Small tables with named rows and columns. After each table, cells are looked up by row and column.

nak
fields: rad, feluf, kib
dav: [32, 34, 22]
piv: [32, -7, 24]
zin: [19, 63, -16]
tet: [88, 57, 68]
kav: [73, -25, 21]
ropa: [16, 79, 34]
nal: [-12, 15, -55]
gab: [-41, -32, 9]
vonefo: [-13, -18, 2]
veko: [30, 5, -2]
piz: [-61, 90, -63]
mipe: [49, 58, -12]

What is the kib of kav in nak? 21
What is the kib of dav in nak? 22
What is the kib of ropa in nak? 34
What is the feluf of ropa in nak? 79
What is the kib of veko in nak? -2
What is the feluf of gab in nak? -32
What is the rad of kav in nak? 73
What is the rad of tet in nak? 88
What is the kib of zin in nak? -16
What is the rad of veko in nak? 30
What is the kib of gab in nak? 9
What is the rad of vonefo in nak? -13
What is the kib of piz in nak? -63
What is the feluf of veko in nak? 5
What is the rad of piv in nak? 32
What is the rad of mipe in nak? 49
What is the kib of mipe in nak? -12
What is the kib of vonefo in nak? 2
What is the rad of nal in nak? -12

mukat.tsv
	malit	parur	sipe	dus	luvaka	livadol	nepi	duni	totol	kupul
mep	2839	2697	2448	2526	4549	6394	5541	9595	6545	2587
lizar	872	4515	3859	3045	7041	8107	6007	6939	7103	564
duzubir	1258	3994	3423	2814	6429	7765	5896	7704	7011	918

lizar, totol: 7103
lizar, duni: 6939
lizar, kupul: 564
duzubir, duni: 7704
mep, livadol: 6394
mep, totol: 6545
mep, sipe: 2448
duzubir, sipe: 3423
duzubir, dus: 2814
duzubir, kupul: 918

Table ved
         vupo  zanuf  nuf  der  rog  fodero  gifuzep  nitotos  sug
kodis      44     48   45   45   45      45       45       45   46
tes        36     64   36   32   57      58       42       52   36
kizade     41     68   46   32   52      52       33       50   37
sen        36     48   39   37   48      31       47       22   38
dedumor    59     46   41   55   77      40       26       78   53
ruk        36     47   34   41   32      57       55       35   36
rok        36     46    6   48   68      52       57       51   47
taz        41     46   54   37   29      57       53       37   45
gutubes    40     41   40   52   47      35       31       48   45
bage       65     29   64   39   52      29       56       26   64
nad        41     43   49   53   50      41       50       43   49
foma       40     46   46   48   60      50       39       65   52

rog of taz = 29
gifuzep of kodis = 45
sug of bage = 64
gifuzep of tes = 42
nitotos of gutubes = 48
nuf of nad = 49
fodero of bage = 29
nitotos of sen = 22
nuf of rok = 6
der of gutubes = 52
vupo of ruk = 36
rog of gutubes = 47
nitotos of taz = 37
zanuf of tes = 64
vupo of bage = 65
gifuzep of bage = 56
der of kizade = 32
Which row has the largest der? dedumor

siga =
,bap,datorev
bigiban,-116,-335
dif,517,-90
raralu,161,-385
rezanam,-213,-295
bepuga,-210,6
tozo,406,91
sen,540,396
vigum,432,-304
vom,13,175
gopu,-347,-254
razefu,334,-10
robog,-89,-57
ligom,-217,-403
kap,-635,-150

vigum, bap => 432
rezanam, datorev => -295
bepuga, datorev => 6
raralu, bap => 161
sen, datorev => 396
bigiban, datorev => -335
ligom, datorev => -403
sen, bap => 540

Table zabufi
           siv    vek  borune    sul  tigume
dus      2.431  5.787   6.974  3.479   6.887
romon    3.859  3.438   5.073  3.967   5.406
kes      1.729  7.183   8.028  2.761   3.785
tafere   1.849  6.834   6.947  3.269   3.944
buz      4.588  4.034   5.960  3.642   7.559
gosana   1.203  6.601   8.279  2.431   4.011
lefunob  1.579  7.034   7.523  3.260   3.347
rumus    3.707  3.880   4.654  3.506   5.461
tivad    2.223  6.505   6.347  3.821   6.988
nezume   1.884  6.685   8.154  3.048   4.254
busab    1.117  6.841   7.207  2.756   4.783
niru     3.248  4.242   4.020  4.079   5.633
gatevez  4.455  4.489   5.082  3.819   7.578
muk      1.352  7.060   7.466  4.372   4.182

sul of rumus: 3.506
sul of kes: 2.761
borune of lefunob: 7.523
siv of lefunob: 1.579
vek of gosana: 6.601
borune of tafere: 6.947
tigume of tafere: 3.944
vek of lefunob: 7.034
borune of nezume: 8.154
tigume of gatevez: 7.578
sul of gatevez: 3.819
tigume of muk: 4.182
siv of tafere: 1.849
tigume of lefunob: 3.347
vek of muk: 7.060

dedir:
,susesem,ris,kuf,nozad,lakud,zuse,todurer,pir
tup,-0.77,-0.28,-1.64,1.66,1.21,0.86,1.21,-1.01
dovuni,3.99,1.59,3.37,3.61,4.30,-2.60,0.16,1.36
lar,-1.61,1.44,2.87,0.53,5.26,0.17,-0.30,-2.66
zodizut,-0.20,0.50,1.75,1.67,-1.24,-0.69,2.15,-1.16
fif,-1.08,-1.63,-2.08,1.66,2.91,-0.73,1.35,-0.93
sedinib,-2.55,1.10,-1.54,-1.15,-2.43,2.39,0.54,-0.04
kam,-1.44,0.51,0.56,1.17,0.23,-1.11,1.50,-0.54
fugol,2.46,-0.02,1.65,1.14,0.91,-1.52,-0.29,3.05
suk,1.71,5.35,3.76,0.17,-1.36,1.03,0.50,3.01
gifibu,1.40,1.85,0.03,-0.05,1.14,1.78,-0.15,1.26
nesif,-2.13,1.77,-1.64,-0.91,-0.47,1.41,4.01,-1.89
bes,0.79,-1.00,0.51,0.28,0.84,0.49,0.53,-0.45
ril,2.91,2.13,2.75,0.86,-1.89,-5.37,-0.60,2.81

gifibu, susesem => 1.40
gifibu, nozad => -0.05
nesif, susesem => -2.13
nesif, todurer => 4.01
dovuni, kuf => 3.37
sedinib, pir => -0.04
lar, susesem => -1.61
fugol, lakud => 0.91
lar, lakud => 5.26
bes, pir => -0.45
bes, ris => -1.00
sedinib, nozad => -1.15
Which row has the largest nozad? dovuni

